Below are the code and all the weights of a small trained network. Each question names an input and a class and asks about switching units off, where a switched-off unit gives its printed mean instead of its output.

import numpy as np


def w(rows, s, z=0):
    codes = np.array(rows[::2]) - 128.0
    scale = np.full(codes.shape[1], s)
    scale[-1] = z or s
    return codes * scale


def norm(h):
    return h / np.sqrt((h * h).mean(-1, keepdims=True) + 1e-5)


def f(y):
    return np.maximum(y, 0)


def log_softmax(a):
    a = a - a.max(-1, keepdims=True)
    return a - np.log(np.exp(a).sum(-1, keepdims=True))


def net(x, mask):
    res = np.array(x, float).reshape(1, 8) / 4 @ E
    u = 0
    for l in range(2):
        y = f(norm(res) @ A[l][:, :-1].T + A[l][:, -1])
        res = res + np.where(mask[u : u + 3], y, B[l][:, -1]) @ B[l][:, :-1]
        u += 3
    return log_softmax(norm(res)[-1] @ U[:, :-1].T + U[:, -1])


A, B = {}, {}
E = w([
[250,146,74,172,132,191,164],'x0',
[155,244,215,55,92,118,149],'x1',
[117,136,150,165,117,145,115],'x2',
[121,132,150,155,115,146,106],'x3',
[119,137,130,138,150,135,141],'x4',
[144,123,174,143,28,124,254],'x5',
[225,71,235,153,163,47,113],'x6',
[121,132,139,146,121,140,125],'x7',
],0.0074)
A[0] = w([
[145,163,100,116,177,124,33,2],'0.n1',
[172,252,163,80,108,119,109,14],'0.n2',
[204,168,103,119,116,167,103,66],'0.n3',
],0.015,0.0062)
B[0] = w([
[129,179,124,162,7,72,236,183],'0.n1',
[118,34,29,169,93,99,64,255],'0.n2',
[169,176,178,150,238,237,184,210],'0.n3',
],0.013,0.0075)
A[1] = w([
[103,222,67,51,97,237,83,2],'1.n1',
[239,205,190,158,180,29,65,62],'1.n2',
[12,166,184,30,107,37,45,65],'1.n3',
],0.011,0.0025)
B[1] = w([
[97,79,250,35,133,7,57,220],'1.n1',
[3,156,114,23,110,107,80,203],'1.n2',
[226,165,113,171,188,216,164,254],'1.n3',
],0.012,0.0054)
U = w([
[133,73,37,180,108,117,84,229],'0',
[173,197,157,145,198,184,166,7],'1',
[124,204,138,138,10,83,212,252],'2',
[88,141,174,44,126,94,94,6],'3',
],0.013,0.0022)

Each question gives the input, the list of numbers given to net, and the class t.
The units are the neurons (one row each of A and B). Each row of codes is followed by its name. A weight is (code - 128) times the scale printed after its matrix; where a second scale follows, it is the last column's (A, B and U).
mask holds one flag per neuron, layer by layer. A switched-off neuron (its flag False) gives its mean, the last column of its row in B, instead of its output. The means were averaged over made-up inputs and are rounded, as every weight is.
A unit's drop is (log p(t) with every unit on - log p(t) with that unit switched off) / (log p(t) with every unit on - log p(t) with every unit switched off).
The circuit of an input: a set's keep is (log p(t) with only the set's units on - log p(t) with every unit switched off) / (log p(t) with every unit on - log p(t) with every unit switched off). Starting from all 6 units, units are removed one at a time, each time the one whose removal leaves the highest keep (on an exact tie, the one counted first), for as long as the keep stays at least 0.8.
circuit, biggest first: the units of the circuit, biggest drop first
top k neurons: the k neurons with the biggest drops, biggest first
top k neurons in layer l: the k neurons of layer l with the biggest drops, biggest first
input [-7,-4,1,-7,2,-2,-4,-6], class 1: circuit, biggest first	(1.n3 0.n2)
input [1,2,-4,-4,-3,-2,-7,3], class 3: circuit, biggest first	(1.n1)
input [0,-6,-2,-6,5,0,-8,-7], class 3: circuit, biggest first	(0.n2 1.n1)
input [-2,5,-8,0,2,5,-3,3], class 0: top 2 neurons	(0.n2 0.n1)
input [-8,-3,0,-4,2,5,-8,0], class 1: top 3 neurons	(1.n3 0.n2 0.n3)
input [-3,7,0,7,-1,-3,7,-2], class 0: top 4 neurons	(0.n2 0.n3 1.n1 1.n3)
input [-8,7,7,0,-4,5,4,-7], class 1: top 2 neurons	(1.n3 0.n1)
input [-5,1,5,-6,-4,0,-4,4], class 1: top 2 neurons	(1.n3 0.n3)
input [1,-2,-5,-5,-2,3,6,0], class 3: top 3 neurons	(0.n2 1.n2 0.n1)
input [1,-3,6,4,3,7,-8,0], class 3: circuit, biggest first	(1.n1 0.n1 0.n2)
input [-6,7,-7,-1,7,-1,-7,-3], class 0: top 3 neurons	(0.n2 0.n3 1.n3)
input [-5,-5,5,3,-7,-8,-5,3], class 2: circuit, biggest first	(0.n1 0.n2)
input [0,-1,-5,-7,1,-5,7,-8], class 3: top 2 neurons	(1.n2 0.n2)
input [2,2,4,-8,-5,1,8,3], class 3: top neuron in layer 1	(1.n2)
input [-4,-3,-3,0,1,1,-6,5], class 3: circuit, biggest first	(1.n1 0.n2)
input [1,-3,8,2,1,-6,5,-8], class 2: top 2 neurons	(0.n1 0.n2)
input [6,2,7,-1,-6,-4,8,-1], class 3: top 2 neurons	(1.n2 1.n3)
input [-8,6,-4,3,-1,2,-3,-6], class 1: top 2 neurons	(1.n3 0.n1)
input [7,-2,5,-1,-5,-3,6,7], class 1: top 2 neurons in layer 0	(0.n3 0.n2)
input [-6,0,-8,2,-1,0,-3,7], class 1: top neuron in layer 1	(1.n3)
input [-2,2,7,5,-6,-8,7,4], class 2: top 2 neurons in layer 0	(0.n1 0.n3)
